Here is a tiny trained network, its code and every weight. The questions are about switching its units off for an input and a target symbol, where a switched-off unit gives its printed mean instead of its output.

import numpy as np


def w(rows, s, z=0):
    codes = np.array(rows[::2]) - 128.0
    scale = np.full(codes.shape[1], s)
    scale[-1] = z or s
    return codes * scale


def f(y):
    return np.maximum(y, 0)


def softmax(a):
    e = np.exp(a - a.max(-1, keepdims=True))
    return e / e.sum(-1, keepdims=True)


def log_softmax(a):
    a = a - a.max(-1, keepdims=True)
    return a - np.log(np.exp(a).sum(-1, keepdims=True))


def net(x, mask):
    ids = ['ΓΘΞΦαδζη'.index(c) for c in x.split()]
    T = len(ids)
    res = E[ids] + P[:T]
    r = res
    for j in range(3):
        rows = slice(3 * j, 3 * j + 3)
        q, k, v = (r @ M[0][rows].T for M in (Q, K, V))
        z = softmax(np.where(np.tri(T) > 0, q @ k.T / 3**0.5, -1e9)) @ v
        o = O[0][rows]
        res = res + np.where(mask[j], z, o[:, -1]) @ o[:, :-1]
    y = f(res @ A[0][:, :-1].T + A[0][:, -1])
    res = res + np.where(mask[3:19], y, B[0][:, -1]) @ B[0][:, :-1]
    return log_softmax(res[-1] @ U[:, :-1].T + U[:, -1])


Q, K, V, O, A, B = {}, {}, {}, {}, {}, {}
E = w([
[216,175,148,76],'Γ',
[190,213,152,73],'Θ',
[134,74,165,152],'Ξ',
[174,41,170,224],'Φ',
[93,167,42,162],'α',
[161,180,98,119],'δ',
[6,92,167,85],'ζ',
[192,229,136,170],'η',
],0.016)
P = w([
[115,195,120,139],'0',
[193,72,83,141],'1',
[113,117,76,13],'2',
[75,237,151,207],'3',
[194,70,120,157],'4',
[99,112,93,7],'5',
[74,225,141,203],'6',
[191,66,156,166],'7',
[95,100,113,12],'8',
[76,219,126,200],'9',
[186,54,199,185],'10',
[90,86,142,13],'11',
[81,225,91,200],'12',
[194,65,141,163],'13',
],0.012)
Q[0] = w([
[186,206,81,107],'h0',
[76,129,151,8],'h0',
[192,71,147,200],'h0',
[90,166,196,93],'h1',
[168,53,51,82],'h1',
[114,135,103,87],'h1',
[113,209,123,102],'h2',
[187,119,92,108],'h2',
[69,168,77,45],'h2',
],0.011)
K[0] = w([
[174,86,250,159],'h0',
[24,46,254,97],'h0',
[167,203,49,76],'h0',
[57,190,157,141],'h1',
[242,125,18,195],'h1',
[111,151,88,138],'h1',
[102,57,191,98],'h2',
[161,111,153,201],'h2',
[35,74,155,200],'h2',
],0.009)
V[0] = w([
[127,108,128,49],'h0',
[25,78,180,123],'h0',
[96,130,76,125],'h0',
[115,48,132,111],'h1',
[83,172,151,105],'h1',
[119,73,193,160],'h1',
[85,84,255,123],'h2',
[124,184,94,136],'h2',
[137,131,152,185],'h2',
],0.0089)
O[0] = w([
[109,104,106,75,129],'h0',
[29,194,103,66,2],'h0',
[68,122,189,108,101],'h0',
[62,126,187,143,19],'h1',
[98,186,82,122,161],'h1',
[99,127,167,189,17],'h1',
[102,132,254,104,72],'h2',
[152,119,60,111,173],'h2',
[172,87,153,168,98],'h2',
],0.007,0.0033)
A[0] = w([
[153,6,161,88,82],'n0',
[177,134,152,188,61],'n1',
[88,103,68,194,124],'n2',
[66,143,77,116,104],'n3',
[68,82,73,130,205],'n4',
[51,14,62,168,98],'n5',
[148,160,158,188,106],'n6',
[99,2,140,132,132],'n7',
[119,174,94,209,75],'n8',
[81,176,133,52,5],'n9',
[114,202,151,84,197],'n10',
[173,79,128,58,93],'n11',
[92,156,102,197,113],'n12',
[117,140,94,235,194],'n13',
[168,48,109,106,99],'n14',
[175,145,64,123,73],'n15',
],0.013)
B[0] = w([
[33,32,181,72,167],'n0',
[87,231,175,11,177],'n1',
[98,118,173,75,160],'n2',
[115,90,168,151,172],'n3',
[196,170,164,67,192],'n4',
[48,125,63,105,158],'n5',
[43,168,142,168,170],'n6',
[247,186,116,108,162],'n7',
[154,195,80,23,168],'n8',
[157,183,72,242,187],'n9',
[125,47,81,94,247],'n10',
[114,162,203,139,185],'n11',
[172,158,179,80,160],'n12',
[119,54,66,194,241],'n13',
[134,171,124,198,197],'n14',
[60,130,188,145,210],'n15',
],0.011,0.013)
U = w([
[94,140,185,113,123],'Γ',
[243,188,150,128,57],'Θ',
[182,67,149,112,253],'Ξ',
[7,96,141,119,30],'Φ',
[160,116,66,133,166],'α',
[152,92,137,201,232],'δ',
[149,131,140,62,97],'ζ',
[104,186,133,124,52],'η',
],0.019,0.0045)

Each question gives the input, a string of symbols that net reads in full, and the target symbol t.
The units are the heads (3 rows each of Q, K, V and O) and the neurons (one row each of A and B). Each row of codes is followed by its name. A weight is (code - 128) times the scale printed after its matrix; where a second scale follows, it is the last column's (O, A, B and U).
mask holds one flag per unit, heads first, then neurons. A switched-off unit (its flag False) gives its mean, the last column of its rows in O or B, instead of its output. The means were averaged over made-up inputs and are rounded, as every weight is.
A unit's drop is (log p(t) with every unit on - log p(t) with that unit switched off) / (log p(t) with every unit on - log p(t) with every unit switched off).
The circuit of an input: a set's keep is (log p(t) with only the set's units on - log p(t) with every unit switched off) / (log p(t) with every unit on - log p(t) with every unit switched off). Starting from the 12 units with the biggest drops (on a tie, the unit counted first), units are removed one at a time, each time the one whose removal leaves the highest keep (on an exact tie, the one counted first), for as long as the keep stays at least 0.8.
circuit, biggest first: the units of the circuit, biggest drop first
unit that matters most: the unit with the biggest drop
top k neurons: the k neurons with the biggest drops, biggest first
which heads matter: for each layer, one digit per head in row order, 1 if its drop is at least 0.15 and else 0, layers parted by /
input α δ Γ ζ Γ δ Ξ, target α: circuit, biggest first -> [h2 n15]
input δ δ Ξ, target ζ: which heads matter -> 100
input Γ Θ δ Φ, target α: circuit, biggest first -> [h2 n8]
input δ Γ Γ Γ δ η Γ Γ δ, target Θ: circuit, biggest first -> [n13 h0 n10]
input Γ ζ δ δ δ δ Θ, target α: unit that matters most -> n10
input δ δ Θ α δ η, target δ: circuit, biggest first -> [n1 n8]
input Γ ζ Γ α Ξ δ δ Φ Γ δ δ Θ, target Ξ: circuit, biggest first -> [n10 n1]
input Φ α α, target Ξ: top 2 neurons -> [n1 n9]
input δ δ Γ Γ δ α δ Φ ζ δ δ δ Φ, target α: top 3 neurons -> [n13 n15 n8]
input Φ ζ Γ δ ζ ζ Θ, target Φ: which heads matter -> 001
input ζ Φ α δ δ δ, target Ξ: circuit, biggest first -> [n1 h2]
input α δ Ξ Ξ δ ζ α ζ δ δ Φ δ ζ δ, target δ: which heads matter -> 000
input η ζ ζ α ζ Γ α α δ Θ, target α: top 2 neurons -> [n10 n9]
input Φ η η Γ Ξ α, target ζ: top 3 neurons -> [n13 n9 n4]
input α Γ δ δ δ δ ζ Γ δ Γ, target α: which heads matter -> 010
input Γ ζ ζ Θ δ ζ α Φ δ, target Ξ: which heads matter -> 001
input δ η η, target δ: circuit, biggest first -> [n4 h0]
input η ζ Γ η Γ, target Γ: top 3 neurons -> [n0 n1 n15]
input δ δ δ Φ Γ ζ δ, target Φ: top 4 neurons -> [n6 n7 n9 n4]
input δ Γ δ Γ Φ Γ δ δ δ η η, target η: circuit, biggest first -> [n1 n6]
input δ Γ Ξ α δ Γ ζ Φ η δ δ Γ Φ, target η: top 2 neurons -> [n1 n10]
input η η Θ δ δ δ δ η δ δ ζ Γ Γ, target Φ: top 2 neurons -> [n6 n4]
input ζ ζ ζ ζ Γ δ α ζ, target ζ: top 3 neurons -> [n4 n7 n13]
input δ δ α δ η Θ Θ δ η η ζ δ, target α: which heads matter -> 100
input Θ α Θ α Θ δ Γ Φ α ζ Θ ζ, target α: top 3 neurons -> [n9 n10 n4]
input ζ Γ ζ δ δ Γ δ Φ ζ δ δ δ Γ, target α: which heads matter -> 100
